Here is a tiny trained network, its code and every weight. The questions are about switching its units off for an input and a class, where a switched-off unit gives its printed mean instead of its output.

import numpy as np


def w(rows, s, z=0):
    codes = np.array(rows[::2]) - 128.0
    scale = np.full(codes.shape[1], s)
    scale[-1] = z or s
    return codes * scale


def f(y):
    return np.maximum(y, 0)


def log_softmax(a):
    a = a - a.max(-1, keepdims=True)
    return a - np.log(np.exp(a).sum(-1, keepdims=True))


def net(x, mask):
    res = np.array(x, float).reshape(1, 6) / 4 @ E
    y = f(res @ A[0][:, :-1].T + A[0][:, -1])
    res = res + np.where(mask, y, B[0][:, -1]) @ B[0][:, :-1]
    return log_softmax(res[-1] @ U[:, :-1].T + U[:, -1])


A, B = {}, {}
E = w([
[159,99,92,65,109,79,170,110],'x0',
[3,97,152,162,45,77,108,85],'x1',
[155,78,123,134,69,177,153,100],'x2',
[99,155,1,87,77,119,134,123],'x3',
[118,204,178,93,165,89,181,40],'x4',
[138,51,120,159,150,55,27,175],'x5',
],0.0065)
A[0] = w([
[183,128,192,86,171,156,163,131,134],'n1',
[107,142,72,95,74,180,174,88,140],'n2',
[134,201,164,115,172,177,150,44,202],'n3',
[157,45,142,178,74,159,96,154,166],'n4',
[205,120,66,107,174,103,82,184,185],'n5',
[91,152,172,254,151,143,71,154,213],'n6',
[71,122,130,129,103,57,97,81,161],'n7',
[126,132,82,98,65,166,172,58,149],'n8',
[162,151,177,102,182,138,154,42,233],'n9',
[171,146,195,124,163,151,166,124,118],'n10',
[70,121,146,211,128,134,92,177,254],'n11',
[136,28,101,138,127,121,83,165,225],'n12',
[188,151,114,94,175,114,152,176,199],'n13',
[48,110,145,148,100,56,87,90,189],'n14',
[131,105,96,159,108,192,118,136,171],'n15',
[129,160,68,57,95,118,174,134,129],'n16',
[137,33,125,166,89,132,67,137,161],'n17',
[95,110,148,112,133,50,120,95,163],'n18',
],0.0081,0.0031)
B[0] = w([
[120,216,131,217,109,59,160,99,198],'n1',
[147,167,193,146,112,204,155,243,228],'n2',
[111,185,183,156,55,148,126,138,248],'n3',
[169,71,186,43,105,254,101,172,236],'n4',
[194,114,81,160,184,144,151,196,240],'n5',
[125,132,119,66,74,216,55,161,255],'n6',
[73,160,124,136,99,56,141,73,212],'n7',
[171,156,215,178,102,176,161,198,229],'n8',
[115,242,170,218,85,112,172,125,237],'n9',
[109,183,144,166,75,87,164,128,192],'n10',
[121,91,129,49,100,236,81,81,251],'n11',
[178,42,104,35,139,150,76,125,252],'n12',
[166,171,75,202,170,72,160,143,218],'n13',
[49,120,88,100,105,54,113,22,244],'n14',
[195,87,158,157,125,170,184,181,201],'n15',
[153,222,117,154,117,152,121,212,210],'n16',
[118,66,144,52,126,185,116,103,238],'n17',
[108,191,97,137,145,58,129,100,192],'n18',
],0.0065,0.006)
U = w([
[47,105,106,76,97,127,47,48,161],'0',
[133,156,171,156,103,178,141,188,228],'1',
[159,94,36,149,220,102,130,156,254],'2',
[103,143,136,171,116,37,179,64,39],'3',
[164,1,149,95,127,181,124,156,24],'4',
],0.0085,0.00045)

Each question gives the input, the list of numbers given to net, and the class t.
The units are the neurons (one row each of A and B). Each row of codes is followed by its name. A weight is (code - 128) times the scale printed after its matrix; where a second scale follows, it is the last column's (A, B and U).
mask holds one flag per neuron, in row order. A switched-off neuron (its flag False) gives its mean, the last column of its row in B, instead of its output. The means were averaged over made-up inputs and are rounded, as every weight is.
A unit's drop is (log p(t) with every unit on - log p(t) with that unit switched off) / (log p(t) with every unit on - log p(t) with every unit switched off).
The circuit of an input: a set's keep is (log p(t) with only the set's units on - log p(t) with every unit switched off) / (log p(t) with every unit on - log p(t) with every unit switched off). Starting from the 12 units with the biggest drops (on a tie, the unit counted first), units are removed one at a time, each time the one whose removal leaves the highest keep (on an exact tie, the one counted first), for as long as the keep stays at least 0.8.
circuit, biggest first: the units of the circuit, biggest drop first
most important unit: the unit with the biggest drop
top k neurons: the k neurons with the biggest drops, biggest first
drop of u: that unit's drop, to one decimal
input [3,-8,-3,-7,-4,5], class 2: most important unit	n13
input [6,-1,-7,5,4,7], class 2: circuit, biggest first	n5; n3
input [7,6,-7,6,-6,-3], class 3: circuit, biggest first	n6; n4
input [2,-6,-1,2,6,1], class 3: circuit, biggest first	n4; n6; n1
input [-7,5,0,3,-7,-3], class 4: top 2 neurons	n15; n4
input [3,-5,-5,-1,8,-8], class 3: top 2 neurons	n1; n4
input [2,-1,-7,-4,2,4], class 2: top 2 neurons	n3; n5
input [-2,-5,-5,0,4,1], class 3: top 2 neurons	n4; n2
input [-8,-3,-6,1,2,3], class 2: drop of n4	0.5
input [8,-5,1,1,-2,4], class 2: drop of n11	0.1
input [3,-7,3,6,-2,3], class 2: drop of n13	0.2
input [-8,2,4,-5,3,7], class 0: drop of n14	0.2
